Below are the code and all the weights of a small trained network. Each question names an input and a class and asks about switching units off, where a switched-off unit gives its printed mean instead of its output.

import numpy as np


def w(rows, s, z=0):
    codes = np.array(rows[::2]) - 128.0
    scale = np.full(codes.shape[1], s)
    scale[-1] = z or s
    return codes * scale


def norm(h):
    return h / np.sqrt((h * h).mean(-1, keepdims=True) + 1e-5)


def f(y):
    return y / 2 * (1 + np.tanh(0.7978845608 * (y + 0.044715 * y**3)))


def log_softmax(a):
    a = a - a.max(-1, keepdims=True)
    return a - np.log(np.exp(a).sum(-1, keepdims=True))


def net(x, mask):
    res = np.array(x, float).reshape(1, 8) / 4 @ E
    u = 0
    for l in range(2):
        y = f(norm(res) @ A[l][:, :-1].T + A[l][:, -1])
        res = res + np.where(mask[u : u + 12], y, B[l][:, -1]) @ B[l][:, :-1]
        u += 12
    return log_softmax(norm(res)[-1] @ U[:, :-1].T + U[:, -1])


A, B = {}, {}
E = w([
[122,124,128,137,132,133],'x0',
[124,141,177,252,79,44],'x1',
[140,133,130,122,120,121],'x2',
[187,150,216,188,88,241],'x3',
[144,202,188,121,221,99],'x4',
[207,96,74,172,172,124],'x5',
[125,126,128,136,129,126],'x6',
[142,9,220,90,151,95],'x7',
],0.0034)
A[0] = w([
[254,78,63,166,171,162,63],'0.n0',
[105,223,77,138,104,162,47],'0.n1',
[128,69,83,132,22,160,44],'0.n2',
[141,114,95,32,174,220,23],'0.n3',
[128,62,68,125,46,165,43],'0.n4',
[40,165,192,60,46,178,35],'0.n5',
[138,113,136,148,156,151,77],'0.n6',
[189,138,189,148,96,235,41],'0.n7',
[136,184,177,133,233,149,5],'0.n8',
[181,206,184,90,195,92,36],'0.n9',
[118,126,114,72,191,202,20],'0.n10',
[118,25,204,96,154,127,24],'0.n11',
],0.0068,0.0022)
B[0] = w([
[115,247,192,59,196,33,231],'0.n0',
[246,110,130,113,132,193,192],'0.n1',
[83,133,163,216,227,172,201],'0.n2',
[131,100,139,225,52,71,219],'0.n3',
[95,101,160,195,216,195,189],'0.n4',
[151,208,152,95,243,11,194],'0.n5',
[113,160,162,117,132,149,122],'0.n6',
[28,107,62,43,51,122,252],'0.n7',
[80,109,171,189,189,198,173],'0.n8',
[61,81,107,213,185,190,185],'0.n9',
[136,127,164,177,105,108,165],'0.n10',
[247,186,90,107,123,213,213],'0.n11',
],0.011,0.0026)
A[1] = w([
[68,39,1,52,124,95,98],'1.n0',
[169,95,142,129,121,128,70],'1.n1',
[216,147,78,83,104,199,56],'1.n2',
[72,111,135,58,76,168,72],'1.n3',
[157,107,108,174,144,86,193],'1.n4',
[101,80,102,129,183,168,103],'1.n5',
[106,71,153,103,166,146,50],'1.n6',
[166,34,223,60,139,125,87],'1.n7',
[127,115,115,110,123,126,87],'1.n8',
[133,196,117,129,98,141,7],'1.n9',
[147,134,184,213,33,79,117],'1.n10',
[128,170,161,89,171,102,57],'1.n11',
],0.0096,0.0018)
B[1] = w([
[37,142,106,67,46,200,219],'1.n0',
[157,133,120,105,125,138,125],'1.n1',
[221,158,119,84,99,193,242],'1.n2',
[93,144,113,83,66,156,170],'1.n3',
[138,128,176,90,99,164,225],'1.n4',
[110,166,185,183,114,136,204],'1.n5',
[118,143,122,197,122,150,142],'1.n6',
[149,103,8,167,149,171,145],'1.n7',
[109,140,124,127,137,134,108],'1.n8',
[124,84,76,126,172,151,148],'1.n9',
[157,48,172,129,54,83,254],'1.n10',
[144,155,108,91,119,78,216],'1.n11',
],0.014,0.0031)
U = w([
[55,119,177,253,208,197,111],'0',
[127,137,161,94,125,135,254],'1',
[132,158,141,125,95,131,236],'2',
[232,128,51,114,141,214,76],'3',
[9,120,84,56,70,172,78],'4',
[155,19,177,153,52,50,53],'5',
[122,180,114,69,210,7,35],'6',
[124,119,142,117,136,144,136],'7',
],0.0069,0.0051)

Each question gives the input, the list of numbers given to net, and the class t.
The units are the neurons (one row each of A and B). Each row of codes is followed by its name. A weight is (code - 128) times the scale printed after its matrix; where a second scale follows, it is the last column's (A, B and U).
mask holds one flag per neuron, layer by layer. A switched-off neuron (its flag False) gives its mean, the last column of its row in B, instead of its output. The means were averaged over made-up inputs and are rounded, as every weight is.
A unit's drop is (log p(t) with every unit on - log p(t) with that unit switched off) / (log p(t) with every unit on - log p(t) with every unit switched off).
The circuit of an input: a set's keep is (log p(t) with only the set's units on - log p(t) with every unit switched off) / (log p(t) with every unit on - log p(t) with every unit switched off). Starting from the 12 units with the biggest drops (on a tie, the unit counted first), units are removed one at a time, each time the one whose removal leaves the highest keep (on an exact tie, the one counted first), for as long as the keep stays at least 0.8.
units of the circuit, in order: the units of the circuit, biggest drop first
k most important neurons: the k neurons with the biggest drops, biggest first
top k neurons in layer l: the k neurons of layer l with the biggest drops, biggest first
input [-4,2,-5,3,1,-6,-5,1], class 6: units of the circuit, in order	(0.n5)
input [-4,7,5,5,4,-5,5,-6], class 5: 3 most important neurons	(1.n10; 0.n11; 0.n0)
input [-3,-8,-3,6,-7,3,-1,-6], class 5: units of the circuit, in order	(0.n3; 1.n10)
input [-8,5,1,8,4,-7,2,2], class 4: 3 most important neurons	(0.n7; 0.n0; 0.n3)
input [5,4,-4,0,2,7,-4,5], class 6: 2 most important neurons	(0.n0; 0.n1)
input [0,-1,-1,-8,8,-7,-4,4], class 0: top 3 neurons in layer 0	(0.n9; 0.n7; 0.n0)
input [0,4,-6,1,-3,-8,1,6], class 6: 2 most important neurons	(0.n5; 0.n1)
input [-1,2,-4,7,6,4,0,4], class 4: 3 most important neurons	(0.n7; 1.n3; 0.n2)
input [6,-3,3,7,-6,8,-1,-7], class 6: units of the circuit, in order	(0.n0; 1.n11)
input [2,7,-3,-4,6,-1,2,-7], class 3: 3 most important neurons	(0.n1; 0.n3; 0.n2)
input [-8,-2,-5,4,-6,-8,5,8], class 3: 3 most important neurons	(0.n11; 0.n0; 1.n7)
input [-7,8,-6,-1,-1,5,6,-5], class 5: 2 most important neurons	(0.n11; 1.n10)
input [3,6,5,-8,4,2,6,1], class 4: 2 most important neurons	(1.n0; 0.n3)
input [-3,7,7,-8,-3,6,5,5], class 4: units of the circuit, in order	(1.n0)
input [1,-8,-1,5,4,4,-3,1], class 5: 2 most important neurons	(0.n3; 1.n10)
input [3,5,2,-4,-8,-3,6,-8], class 0: 3 most important neurons	(0.n2; 0.n4; 0.n11)
input [-1,8,-4,0,3,8,7,-4], class 5: 2 most important neurons	(1.n10; 0.n5)
input [-8,-5,6,8,-6,-5,-5,-4], class 4: 4 most important neurons	(0.n7; 0.n0; 0.n8; 0.n11)
input [4,-7,8,1,8,3,-5,-2], class 0: top 2 neurons in layer 0	(0.n9; 0.n8)
input [-3,-6,2,3,8,4,8,1], class 0: units of the circuit, in order	(0.n9)
input [-1,1,7,2,-7,4,-3,8], class 3: top 3 neurons in layer 0	(0.n11; 0.n9; 0.n8)
input [8,8,5,0,2,1,6,-8], class 3: units of the circuit, in order	(0.n1; 1.n9)
input [8,0,4,6,5,-8,0,-3], class 6: units of the circuit, in order	(0.n5; 1.n11)
input [0,-7,5,-5,2,-7,-2,4], class 5: top 2 neurons in layer 0	(0.n3; 0.n7)
input [6,7,1,8,-5,-5,-5,-1], class 4: top 3 neurons in layer 0	(0.n7; 0.n3; 0.n10)
input [-6,1,3,-4,0,8,-7,8], class 3: top 2 neurons in layer 0	(0.n11; 0.n5)
